Below are the code and all the weights of a small trained network. Each question names an input and a class and asks about switching units off, where a switched-off unit gives its printed mean instead of its output.

import numpy as np


def w(rows, s, z=0):
    codes = np.array(rows[::2]) - 128.0
    scale = np.full(codes.shape[1], s)
    scale[-1] = z or s
    return codes * scale


def norm(h):
    return h / np.sqrt((h * h).mean(-1, keepdims=True) + 1e-5)


def f(y):
    return np.maximum(y, 0)


def log_softmax(a):
    a = a - a.max(-1, keepdims=True)
    return a - np.log(np.exp(a).sum(-1, keepdims=True))


def net(x, mask):
    res = np.array(x, float).reshape(1, 7) / 4 @ E
    u = 0
    for l in range(2):
        y = f(norm(res) @ A[l][:, :-1].T + A[l][:, -1])
        res = res + np.where(mask[u : u + 5], y, B[l][:, -1]) @ B[l][:, :-1]
        u += 5
    return log_softmax(norm(res)[-1] @ U[:, :-1].T + U[:, -1])


A, B = {}, {}
E = w([
[111,98,131,57,107,175,139,146,85,147,111,121],'x0',
[124,104,129,112,85,193,63,2,170,109,144,60],'x1',
[126,132,109,124,148,128,148,116,118,120,128,122],'x2',
[107,113,112,84,190,83,34,113,121,175,75,149],'x3',
[138,136,119,114,134,133,117,132,123,106,137,138],'x4',
[202,112,179,112,172,130,150,127,152,135,128,114],'x5',
[139,122,116,116,117,115,130,124,133,129,134,131],'x6',
],0.0053)
A[0] = w([
[253,102,216,99,187,138,168,128,157,143,129,100,2],'L0N1',
[166,121,137,185,40,206,216,150,114,82,167,131,39],'L0N2',
[159,179,120,247,139,57,92,102,200,125,192,131,18],'L0N3',
[119,63,132,28,78,220,152,174,63,199,149,107,34],'L0N4',
[30,193,48,185,18,109,95,131,49,137,131,126,16],'L0N5',
],0.0054,0.0053)
B[0] = w([
[33,39,86,86,190,183,144,147,226,101,152,207,206],'L0N1',
[77,203,182,57,145,45,128,139,150,151,206,40,253],'L0N2',
[98,152,170,98,107,110,156,77,82,47,11,167,206],'L0N3',
[118,171,160,179,122,68,149,52,124,22,20,170,226],'L0N4',
[147,21,160,75,223,185,173,150,253,109,149,192,223],'L0N5',
],0.0064,0.0036)
A[1] = w([
[120,106,131,113,97,193,78,24,183,125,163,56,102],'L1N1',
[142,138,122,123,145,94,188,237,78,204,144,148,35],'L1N2',
[120,99,105,86,196,79,2,106,101,217,53,167,3],'L1N3',
[130,146,163,120,98,126,117,51,112,106,133,73,51],'L1N4',
[121,165,172,122,161,60,180,160,116,86,106,177,140],'L1N5',
],0.0053,0.0016)
B[1] = w([
[177,103,77,178,148,136,101,236,52,211,116,199,254],'L1N1',
[184,90,83,195,90,178,35,69,110,188,133,141,193],'L1N2',
[106,202,190,126,67,114,255,139,168,79,235,40,237],'L1N3',
[159,138,82,162,136,88,111,168,73,176,98,142,194],'L1N4',
[149,98,73,128,97,190,32,76,85,154,97,88,250],'L1N5',
],0.0055,0.006)
U = w([
[185,109,81,181,103,158,67,151,71,224,133,133,155],'0',
[104,203,175,91,108,80,161,138,144,141,223,31,124],'1',
[98,43,122,91,184,169,144,142,217,109,139,191,224],'2',
[121,159,149,132,100,98,135,68,86,47,2,147,2],'3',
],0.01,0.00073)

Each question gives the input, the list of numbers given to net, and the class t.
The units are the neurons (one row each of A and B). Each row of codes is followed by its name. A weight is (code - 128) times the scale printed after its matrix; where a second scale follows, it is the last column's (A, B and U).
mask holds one flag per neuron, layer by layer. A switched-off neuron (its flag False) gives its mean, the last column of its row in B, instead of its output. The means were averaged over made-up inputs and are rounded, as every weight is.
A unit's drop is (log p(t) with every unit on - log p(t) with that unit switched off) / (log p(t) with every unit on - log p(t) with every unit switched off).
The circuit of an input: a set's keep is (log p(t) with only the set's units on - log p(t) with every unit switched off) / (log p(t) with every unit on - log p(t) with every unit switched off). Starting from all 10 units, units are removed one at a time, each time the one whose removal leaves the highest keep (on an exact tie, the one counted first), for as long as the keep stays at least 0.8.
circuit, biggest first: the units of the circuit, biggest drop first
most important unit: the unit with the biggest drop
k most important neurons: the k neurons with the biggest drops, biggest first
top k neurons in layer l: the k neurons of layer l with the biggest drops, biggest first
input [5,8,6,-6,8,5,3], class 0: circuit, biggest first	(L1N1)
input [6,-1,4,6,-3,-6,-3], class 1: 2 most important neurons	(L1N3; L0N1)
input [-7,-6,3,-2,3,2,8], class 3: 2 most important neurons	(L0N3; L1N1)
input [1,-4,-6,-7,6,-8,7], class 2: 3 most important neurons	(L0N5; L1N3; L1N2)
input [8,-7,7,8,2,-2,-4], class 1: 3 most important neurons	(L1N3; L1N1; L0N3)
input [7,-2,-2,5,-4,-8,-3], class 2: top 3 neurons in layer 0	(L0N5; L0N3; L0N2)
input [-8,-8,-2,-5,-1,1,-3], class 0: top 2 neurons in layer 1	(L1N2; L1N5)
input [-7,-5,-3,3,-3,2,-2], class 3: 2 most important neurons	(L0N3; L1N1)
input [7,4,1,-5,2,-5,-5], class 3: 3 most important neurons	(L0N4; L1N3; L0N1)
input [6,-3,3,2,3,4,4], class 3: top 2 neurons in layer 0	(L0N4; L0N5)
input [4,-3,-3,-7,-6,-8,0], class 2: 2 most important neurons	(L0N5; L1N3)
input [0,6,4,-6,5,-2,-4], class 0: top 3 neurons in layer 1	(L1N1; L1N3; L1N4)
input [3,8,3,-3,2,7,-7], class 0: 2 most important neurons	(L1N1; L0N5)
input [-2,5,-7,-1,-3,7,-2], class 2: 2 most important neurons	(L0N1; L1N5)
input [1,-1,-5,1,7,2,-1], class 2: circuit, biggest first	(L0N1)
input [2,-3,-2,6,-7,-6,1], class 1: 2 most important neurons	(L1N3; L0N1)
input [0,6,6,1,0,-7,-5], class 2: 3 most important neurons	(L0N5; L1N5; L1N2)
input [-4,1,8,-1,7,-4,4], class 2: top 2 neurons in layer 0	(L0N5; L0N4)
input [6,4,1,-2,3,5,7], class 3: 2 most important neurons	(L0N4; L0N5)
input [6,0,6,8,-1,8,-2], class 1: top 2 neurons in layer 0	(L0N5; L0N3)
input [-3,-3,5,4,6,-6,6], class 2: top 2 neurons in layer 0	(L0N5; L0N2)
input [-5,2,0,3,5,4,-4], class 3: 2 most important neurons	(L0N3; L0N5)
input [8,2,1,1,-1,7,-4], class 3: most important unit	L0N4
input [-4,-2,1,-6,3,7,3], class 2: top 2 neurons in layer 0	(L0N1; L0N3)
input [5,1,-6,6,4,-6,6], class 1: 2 most important neurons	(L1N3; L0N1)
input [4,-4,2,6,2,4,1], class 1: top 2 neurons in layer 1	(L1N3; L1N1)
input [-2,7,-1,-3,0,5,-7], class 0: most important unit	L1N1
